Below is a small trained network, with its code and all its weights. Each question gives an input and a class and asks what happens when units are switched off, that is, made to give their printed mean instead of their output.

import numpy as np


def w(rows, s, z=0):
    codes = np.array(rows[::2]) - 128.0
    scale = np.full(codes.shape[1], s)
    scale[-1] = z or s
    return codes * scale


def f(y):
    return y / 2 * (1 + np.tanh(0.7978845608 * (y + 0.044715 * y**3)))


def log_softmax(a):
    a = a - a.max(-1, keepdims=True)
    return a - np.log(np.exp(a).sum(-1, keepdims=True))


def net(x, mask):
    res = np.array(x, float).reshape(1, 4) / 4 @ E
    y = f(res @ A[0][:, :-1].T + A[0][:, -1])
    res = res + np.where(mask, y, B[0][:, -1]) @ B[0][:, :-1]
    return log_softmax(res[-1] @ U[:, :-1].T + U[:, -1])


A, B = {}, {}
E = w([
[131,133,134,122,186,167,107,104,168,4,59,177],'x0',
[43,152,53,165,96,69,67,56,103,185,186,156],'x1',
[203,184,238,130,96,57,120,215,103,131,109,181],'x2',
[145,164,142,174,116,216,159,145,64,95,91,14],'x3',
],0.012)
A[0] = w([
[148,110,131,171,91,129,124,132,95,174,143,68,170],'n1',
[138,155,205,168,103,106,121,141,100,146,157,178,119],'n2',
[118,134,90,155,112,118,142,99,142,110,148,152,49],'n3',
[192,84,171,77,197,97,151,147,251,133,92,154,116],'n4',
[82,99,109,68,129,167,161,127,118,118,165,81,95],'n5',
[154,145,142,161,183,182,142,147,115,40,36,90,249],'n6',
[149,102,122,112,176,140,158,95,176,93,90,175,252],'n7',
[140,143,146,103,170,180,142,144,134,59,78,136,124],'n8',
[163,126,157,76,98,80,122,181,176,170,135,175,206],'n9',
[155,67,97,166,132,185,194,129,134,165,146,59,141],'n10',
[93,115,62,130,138,110,49,74,138,119,175,172,115],'n11',
],0.011,0.0025)
B[0] = w([
[114,202,191,113,108,95,121,131,141,72,133,155,172],'n1',
[160,213,164,71,84,131,61,166,131,116,138,132,183],'n2',
[83,91,112,136,124,151,58,132,100,166,128,136,153],'n3',
[71,158,115,72,184,131,203,57,100,75,107,84,225],'n4',
[124,184,139,108,86,86,136,112,94,87,215,138,171],'n5',
[189,81,143,146,103,209,115,172,197,158,106,101,249],'n6',
[138,162,44,126,168,115,108,74,125,109,78,93,199],'n7',
[156,29,58,169,127,175,191,187,151,114,79,103,212],'n8',
[99,188,198,59,60,180,157,210,115,119,186,131,206],'n9',
[114,181,174,127,81,52,247,173,89,47,80,151,190],'n10',
[94,141,85,183,144,146,15,56,205,254,169,129,221],'n11',
],0.0094,0.02)
U = w([
[139,28,117,108,180,113,139,170,68,131,113,137,1],'0',
[134,86,147,155,52,169,64,184,173,154,140,132,104],'1',
[72,99,53,139,195,91,77,42,153,156,129,130,196],'2',
[119,201,189,59,82,94,184,193,77,77,120,119,194],'3',
[181,2,63,123,207,213,179,171,140,83,54,62,107],'4',
],0.0095,0.0032)

Each question gives the input, the list of numbers given to net, and the class t.
The units are the neurons (one row each of A and B). Each row of codes is followed by its name. A weight is (code - 128) times the scale printed after its matrix; where a second scale follows, it is the last column's (A, B and U).
mask holds one flag per neuron, in row order. A switched-off neuron (its flag False) gives its mean, the last column of its row in B, instead of its output. The means were averaged over made-up inputs and are rounded, as every weight is.
A unit's drop is (log p(t) with every unit on - log p(t) with that unit switched off) / (log p(t) with every unit on - log p(t) with every unit switched off).
The circuit of an input: a set's keep is (log p(t) with only the set's units on - log p(t) with every unit switched off) / (log p(t) with every unit on - log p(t) with every unit switched off). Starting from all 11 units, units are removed one at a time, each time the one whose removal leaves the highest keep (on an exact tie, the one counted first), for as long as the keep stays at least 0.8.
circuit, biggest first: the units of the circuit, biggest drop first
most important unit: the unit with the biggest drop
top k neurons: the k neurons with the biggest drops, biggest first
drop of u: that unit's drop, to one decimal
input [2,-4,1,-5], class 4: top 4 neurons	(n10 n5 n1 n7)
input [8,1,-6,-2], class 2: circuit, biggest first	(n11)
input [0,-3,-1,-6], class 2: circuit, biggest first	(n10 n6)
input [-3,4,0,-2], class 2: top 2 neurons	(n6 n11)
input [5,4,5,0], class 1: top 2 neurons	(n10 n4)
input [-2,-6,5,7], class 4: top 2 neurons	(n6 n8)
input [0,7,5,1], class 1: top 3 neurons	(n4 n10 n5)
input [0,8,3,-8], class 1: top 4 neurons	(n9 n4 n7 n2)
input [-6,5,-1,1], class 2: top 3 neurons	(n9 n6 n11)
input [-5,-7,-8,-8], class 3: drop of n10	0.6
input [6,4,4,0], class 1: drop of n9	-0.2
input [4,5,-6,5], class 2: drop of n9	0.3
input [0,0,-8,8], class 3: drop of n10	0.4
input [4,-3,5,-1], class 4: most important unit	n8
